Below are the code and all the weights of a small trained network. Each question names an input and a class and asks about switching units off, where a switched-off unit gives its printed mean instead of its output.

import numpy as np


def w(rows, s, z=0):
    codes = np.array(rows[::2]) - 128.0
    scale = np.full(codes.shape[1], s)
    scale[-1] = z or s
    return codes * scale


def f(y):
    return y / 2 * (1 + np.tanh(0.7978845608 * (y + 0.044715 * y**3)))


def log_softmax(a):
    a = a - a.max(-1, keepdims=True)
    return a - np.log(np.exp(a).sum(-1, keepdims=True))


def net(x, mask):
    res = np.array(x, float).reshape(1, 7) / 4 @ E
    y = f(res @ A[0][:, :-1].T + A[0][:, -1])
    res = res + np.where(mask, y, B[0][:, -1]) @ B[0][:, :-1]
    return log_softmax(res[-1] @ U[:, :-1].T + U[:, -1])


A, B = {}, {}
E = w([
[98,32,98,40,81,147],'x0',
[3,188,132,128,61,81],'x1',
[128,134,133,117,130,126],'x2',
[178,205,185,64,39,235],'x3',
[129,127,134,125,127,124],'x4',
[161,193,70,28,153,55],'x5',
[125,126,133,126,130,129],'x6',
],0.0069)
A[0] = w([
[164,182,187,165,193,102,39],'neuron 1',
[83,37,61,22,121,165,81],'neuron 2',
[62,174,148,117,100,86,71],'neuron 3',
[148,185,197,173,154,85,25],'neuron 4',
[113,201,42,39,163,46,233],'neuron 5',
[152,213,108,208,147,115,44],'neuron 6',
[59,163,159,137,78,82,40],'neuron 7',
[112,201,163,160,203,139,101],'neuron 8',
[69,71,59,183,236,2,84],'neuron 9',
[71,86,129,169,91,128,120],'neuron 10',
[20,113,218,174,131,167,97],'neuron 11',
[170,189,181,40,114,90,132],'neuron 12',
[34,173,134,116,123,127,4],'neuron 13',
[120,157,183,114,92,104,5],'neuron 14',
[251,104,150,121,165,131,65],'neuron 15',
[60,164,182,124,73,78,39],'neuron 16',
[76,185,72,145,72,114,6],'neuron 17',
[84,163,144,144,63,68,71],'neuron 18',
[156,205,126,108,90,214,21],'neuron 19',
],0.0088,0.0041)
B[0] = w([
[76,48,132,59,129,39,153],'neuron 1',
[60,64,162,76,97,86,190],'neuron 2',
[187,95,101,103,169,87,159],'neuron 3',
[64,97,148,62,78,87,149],'neuron 4',
[182,96,197,230,74,132,236],'neuron 5',
[73,115,203,49,115,77,162],'neuron 6',
[190,133,75,127,196,118,160],'neuron 7',
[104,82,156,84,65,48,162],'neuron 8',
[60,238,112,128,123,223,254],'neuron 9',
[135,126,207,138,149,165,168],'neuron 10',
[207,109,137,162,106,123,198],'neuron 11',
[157,181,180,159,95,171,183],'neuron 12',
[140,60,67,79,209,129,145],'neuron 13',
[82,141,38,88,163,163,126],'neuron 14',
[129,82,2,114,213,132,173],'neuron 15',
[158,89,93,96,211,145,162],'neuron 16',
[169,84,56,120,180,142,143],'neuron 17',
[153,71,105,113,190,151,159],'neuron 18',
[62,171,94,78,128,215,175],'neuron 19',
],0.0078,0.0084)
U = w([
[35,230,125,86,120,210,143],'0',
[179,52,52,81,253,87,40],'1',
[128,111,207,146,99,115,253],'2',
[23,60,214,20,87,26,59],'3',
[195,104,240,235,88,121,152],'4',
[126,121,165,146,87,114,140],'5',
[128,120,146,185,81,112,186],'6',
],0.0063,0.0041)

Each question gives the input, the list of numbers given to net, and the class t.
The units are the neurons (one row each of A and B). Each row of codes is followed by its name. A weight is (code - 128) times the scale printed after its matrix; where a second scale follows, it is the last column's (A, B and U).
mask holds one flag per neuron, in row order. A switched-off neuron (its flag False) gives its mean, the last column of its row in B, instead of its output. The means were averaged over made-up inputs and are rounded, as every weight is.
A unit's drop is (log p(t) with every unit on - log p(t) with that unit switched off) / (log p(t) with every unit on - log p(t) with every unit switched off).
The circuit of an input: a set's keep is (log p(t) with only the set's units on - log p(t) with every unit switched off) / (log p(t) with every unit on - log p(t) with every unit switched off). Starting from the 12 units with the biggest drops (on a tie, the unit counted first), units are removed one at a time, each time the one whose removal leaves the highest keep (on an exact tie, the one counted first), for as long as the keep stays at least 0.8.
circuit, biggest first: the units of the circuit, biggest drop first
most important unit: the unit with the biggest drop
top k neurons: the k neurons with the biggest drops, biggest first
drop of u: that unit's drop, to one decimal
input [8,-4,5,2,-6,3,-2], class 3: top neuron => [neuron 2]
input [-6,-6,8,-7,8,7,4], class 5: circuit, biggest first => [neuron 5; neuron 9; neuron 1]
input [-2,-7,-6,8,3,6,-4], class 0: top 2 neurons => [neuron 19; neuron 12]
input [-2,-2,3,6,-5,-2,0], class 0: top 2 neurons => [neuron 19; neuron 5]
input [7,-6,-5,-5,-1,-7,1], class 3: top 2 neurons => [neuron 2; neuron 5]
input [3,-5,-1,5,-5,7,6], class 4: top 3 neurons => [neuron 5; neuron 9; neuron 12]
input [-3,-6,3,-1,-2,-6,2], class 1: top 2 neurons => [neuron 15; neuron 5]
input [3,-3,2,6,-6,8,-6], class 4: top 2 neurons => [neuron 5; neuron 9]
input [0,5,5,-5,-5,-5,2], class 0: top 2 neurons => [neuron 9; neuron 5]
input [4,-8,2,2,-7,-7,-7], class 1: top 4 neurons => [neuron 15; neuron 5; neuron 9; neuron 12]
input [7,-1,2,0,-8,8,4], class 4: top 2 neurons => [neuron 5; neuron 12]
input [3,-8,-8,7,3,-2,-1], class 1: top 2 neurons => [neuron 15; neuron 9]
input [-5,2,-5,2,-4,1,4], class 3: top 3 neurons => [neuron 9; neuron 6; neuron 8]
input [3,8,-4,-8,-6,5,6], class 0: most important unit => neuron 9
input [-4,2,7,-8,-7,4,7], class 0: top 2 neurons => [neuron 9; neuron 11]
input [4,2,-5,-3,3,6,4], class 4: drop of neuron 11 => -0.1
input [-8,5,3,-5,8,-8,1], class 3: drop of neuron 5 => 0.2
input [-6,-2,-5,-3,-5,8,-3], class 4: drop of neuron 19 => 0.2
